Here is a tiny trained network, its code and every weight. The questions are about switching its units off for an input and a class, where a switched-off unit gives its printed mean instead of its output.

import numpy as np


def w(rows, s, z=0):
    codes = np.array(rows[::2]) - 128.0
    scale = np.full(codes.shape[1], s)
    scale[-1] = z or s
    return codes * scale


def f(y):
    return np.maximum(y, 0)


def log_softmax(a):
    a = a - a.max(-1, keepdims=True)
    return a - np.log(np.exp(a).sum(-1, keepdims=True))


def net(x, mask):
    res = np.array(x, float).reshape(1, 5) / 4 @ E
    y = f(res @ A[0][:, :-1].T + A[0][:, -1])
    res = res + np.where(mask, y, B[0][:, -1]) @ B[0][:, :-1]
    return log_softmax(res[-1] @ U[:, :-1].T + U[:, -1])


A, B = {}, {}
E = w([
[45,112,77,170,64,87,105,87,59,143],'x0',
[153,183,199,225,115,86,189,178,70,136],'x1',
[93,44,191,174,89,170,212,120,175,180],'x2',
[94,236,124,136,97,73,201,84,196,186],'x3',
[89,125,227,159,170,124,85,95,162,4],'x4',
],0.013)
A[0] = w([
[143,178,127,224,152,122,211,173,67,81,66],'N0',
[110,166,98,120,150,131,142,153,119,192,69],'N1',
[113,129,190,132,102,150,139,104,153,103,57],'N2',
[153,34,156,147,135,180,164,102,106,138,137],'N3',
[226,145,148,95,111,186,150,177,181,83,99],'N4',
[181,120,75,133,97,118,119,117,111,165,94],'N5',
[66,46,172,108,154,189,162,132,111,158,31],'N6',
[75,138,164,166,128,91,120,118,149,37,72],'N7',
[145,123,75,65,143,179,155,101,217,79,141],'N8',
[178,187,144,170,125,81,128,71,206,170,67],'N9',
[170,169,119,130,171,163,186,125,174,118,66],'N10',
[47,104,90,160,65,73,124,108,95,92,135],'N11',
[116,88,133,198,55,133,110,104,174,166,164],'N12',
[63,176,80,86,183,47,218,72,207,159,21],'N13',
[184,106,51,138,68,157,184,205,153,164,102],'N14',
[158,215,62,50,138,140,77,106,110,74,119],'N15',
[168,120,188,117,144,98,120,118,175,84,105],'N16',
[130,120,74,72,88,188,105,97,155,153,116],'N17',
[136,51,125,116,158,162,135,222,45,70,59],'N18',
[180,135,50,126,124,190,168,169,110,162,96],'N19',
[210,157,193,73,163,187,137,206,201,157,161],'N20',
[204,225,111,136,166,80,73,108,31,104,174],'N21',
[118,96,168,153,91,123,85,74,172,69,100],'N22',
[131,118,206,154,85,158,180,129,133,162,96],'N23',
[55,121,166,142,163,131,131,99,117,61,71],'N24',
[125,177,173,189,134,140,67,51,176,47,64],'N25',
[29,89,97,146,18,112,104,104,33,91,143],'N26',
[165,52,144,131,158,182,54,193,108,151,99],'N27',
[155,151,96,82,124,160,125,199,97,162,123],'N28',
[135,70,172,162,62,192,172,95,157,143,60],'N29',
[111,225,114,125,84,91,148,22,222,140,54],'N30',
[88,132,130,187,119,186,171,108,221,176,134],'N31',
[183,87,112,146,141,118,153,144,147,179,83],'N32',
[149,69,82,128,142,80,152,184,130,178,91],'N33',
[9,106,91,134,193,113,134,38,43,150,103],'N34',
[186,177,132,135,154,76,103,117,109,126,3],'N35',
[147,145,65,137,94,120,142,144,85,149,58],'N36',
[118,180,127,173,164,122,51,108,138,90,89],'N37',
[70,47,87,58,148,170,127,2,229,108,54],'N38',
[173,53,103,165,108,221,77,167,33,73,14],'N39',
[53,145,72,175,68,114,128,138,84,101,121],'N40',
[79,212,107,139,98,130,182,102,209,105,113],'N41',
[232,167,190,249,120,61,171,227,69,112,120],'N42',
[82,133,202,151,139,121,103,146,154,93,144],'N43',
[152,187,103,182,109,184,172,201,68,144,73],'N44',
[108,129,52,29,105,170,112,78,163,95,72],'N45',
[109,57,132,167,132,132,158,103,204,155,120],'N46',
],0.0097,0.0029)
B[0] = w([
[75,25,72,230,113,138,87,172,125,171,206],'N0',
[116,112,152,99,116,134,174,81,89,116,166],'N1',
[129,176,98,129,106,161,169,86,70,147,158],'N2',
[140,208,103,130,95,106,108,159,102,63,176],'N3',
[164,166,132,118,193,99,74,54,242,118,178],'N4',
[140,137,169,119,100,136,109,101,114,134,164],'N5',
[177,152,65,113,52,105,129,160,113,41,169],'N6',
[167,137,170,126,62,138,169,80,110,209,187],'N7',
[112,57,111,219,153,174,81,164,143,139,175],'N8',
[111,108,139,94,149,50,27,139,90,93,185],'N9',
[139,141,141,156,188,102,115,91,180,120,164],'N10',
[181,156,136,142,228,140,76,95,206,184,188],'N11',
[200,203,106,118,128,142,118,155,152,81,175],'N12',
[94,99,181,117,125,72,90,128,97,91,204],'N13',
[114,146,172,110,100,157,122,66,108,156,193],'N14',
[178,171,80,154,42,146,172,166,134,67,194],'N15',
[153,114,170,77,108,151,155,49,145,154,169],'N16',
[126,86,137,177,121,159,133,161,134,191,169],'N17',
[32,130,163,96,132,61,59,126,101,104,192],'N18',
[148,121,181,105,124,165,151,88,91,168,179],'N19',
[185,196,139,179,247,144,52,80,207,150,201],'N20',
[157,235,54,130,38,201,143,180,133,30,216],'N21',
[144,141,149,99,117,150,133,106,110,181,172],'N22',
[165,160,97,115,62,173,146,170,133,73,188],'N23',
[158,129,124,68,112,167,172,104,82,167,176],'N24',
[148,116,163,101,72,153,190,92,107,179,195],'N25',
[169,173,189,140,198,117,100,106,249,126,208],'N26',
[43,140,160,140,168,73,48,143,75,106,184],'N27',
[148,195,163,108,96,135,145,81,91,144,168],'N28',
[140,170,75,121,72,132,160,123,139,77,183],'N29',
[68,85,168,82,152,61,52,138,73,63,210],'N30',
[159,201,122,126,95,137,115,198,114,65,191],'N31',
[181,179,132,139,83,144,125,88,114,123,162],'N32',
[119,135,172,106,104,115,167,87,92,164,167],'N33',
[175,158,128,207,191,129,70,120,197,125,180],'N34',
[146,128,96,123,105,166,106,144,132,96,163],'N35',
[149,111,139,118,111,192,139,62,108,120,170],'N36',
[147,157,114,139,66,142,164,105,87,136,176],'N37',
[105,31,96,187,118,200,103,183,100,173,197],'N38',
[69,134,207,95,145,23,56,122,86,98,201],'N39',
[159,152,142,149,175,131,116,112,208,122,185],'N40',
[71,104,211,113,144,68,46,146,69,102,194],'N41',
[79,1,77,219,128,172,64,208,161,202,251],'N42',
[126,131,154,133,99,164,148,126,98,172,180],'N43',
[140,74,130,138,120,173,128,120,121,156,187],'N44',
[73,38,111,157,81,184,139,199,144,151,179],'N45',
[92,174,95,123,77,164,181,139,136,74,174],'N46',
],0.0067,0.023)
U = w([
[109,25,96,172,123,162,101,214,145,183,123],'0',
[92,112,177,108,149,13,78,138,66,64,118],'1',
[158,189,74,125,74,147,130,172,134,31,118],'2',
[161,152,139,144,221,120,98,67,252,139,114],'3',
[144,126,167,108,91,161,152,21,56,206,118],'4',
[125,136,136,138,143,144,115,154,140,125,247],'5',
[142,71,111,104,161,75,151,135,120,159,110],'6',
[104,128,96,98,142,112,168,128,123,121,107],'7',
],0.011,0.012)

Each question gives the input, the list of numbers given to net, and the class t.
The units are the neurons (one row each of A and B). Each row of codes is followed by its name. A weight is (code - 128) times the scale printed after its matrix; where a second scale follows, it is the last column's (A, B and U).
mask holds one flag per neuron, in row order. A switched-off neuron (its flag False) gives its mean, the last column of its row in B, instead of its output. The means were averaged over made-up inputs and are rounded, as every weight is.
A unit's drop is (log p(t) with every unit on - log p(t) with that unit switched off) / (log p(t) with every unit on - log p(t) with every unit switched off).
The circuit of an input: a set's keep is (log p(t) with only the set's units on - log p(t) with every unit switched off) / (log p(t) with every unit on - log p(t) with every unit switched off). Starting from the 12 units with the biggest drops (on a tie, the unit counted first), units are removed one at a time, each time the one whose removal leaves the highest keep (on an exact tie, the one counted first), for as long as the keep stays at least 0.8.
units of the circuit, in order: the units of the circuit, biggest drop first
most important unit: the unit with the biggest drop
k most important neurons: the k neurons with the biggest drops, biggest first
drop when u is switched off: that unit's drop, to one decimal
input [6,-4,6,-4,-3], class 2: most important unit -> N6
input [4,1,-1,5,6], class 4: 2 most important neurons -> (N7; N25)
input [-8,7,6,-5,8], class 3: 3 most important neurons -> (N20; N4; N16)
input [5,6,0,-8,-8], class 1: 2 most important neurons -> (N39; N18)
input [7,-6,-1,-6,-4], class 3: 3 most important neurons -> (N26; N42; N34)
input [2,-8,-6,4,7], class 0: 2 most important neurons -> (N38; N45)
input [8,2,-6,-2,6], class 3: 2 most important neurons -> (N26; N11)
input [-5,3,-7,5,-8], class 4: 2 most important neurons -> (N19; N14)
input [-7,-4,0,-1,-6], class 3: 2 most important neurons -> (N20; N4)
input [-7,-2,-3,-7,1], class 1: 2 most important neurons -> (N39; N27)
input [7,-7,-4,5,5], class 0: 4 most important neurons -> (N38; N45; N20; N4)
input [1,2,8,7,4], class 2: 2 most important neurons -> (N23; N31)
input [-5,-6,8,6,-7], class 2: 2 most important neurons -> (N31; N42)
input [-7,-6,-8,7,-4], class 2: 2 most important neurons -> (N15; N21)
input [-8,1,-2,-5,-1], class 3: units of the circuit, in order -> (N20)
input [5,4,-5,0,1], class 2: 2 most important neurons -> (N21; N20)
input [-6,1,0,-2,5], class 3: 2 most important neurons -> (N20; N4)
input [0,-8,-4,-6,6], class 0: drop when N38 is switched off -> 0.4
input [-5,3,-2,5,7], class 4: drop when N25 is switched off -> 0.1
input [-3,-2,8,8,2], class 1: drop when N9 is switched off -> 0.4
input [-6,3,7,2,-8], class 4: most important unit -> N14
input [7,-4,2,-8,4], class 1: drop when N39 is switched off -> 2.7
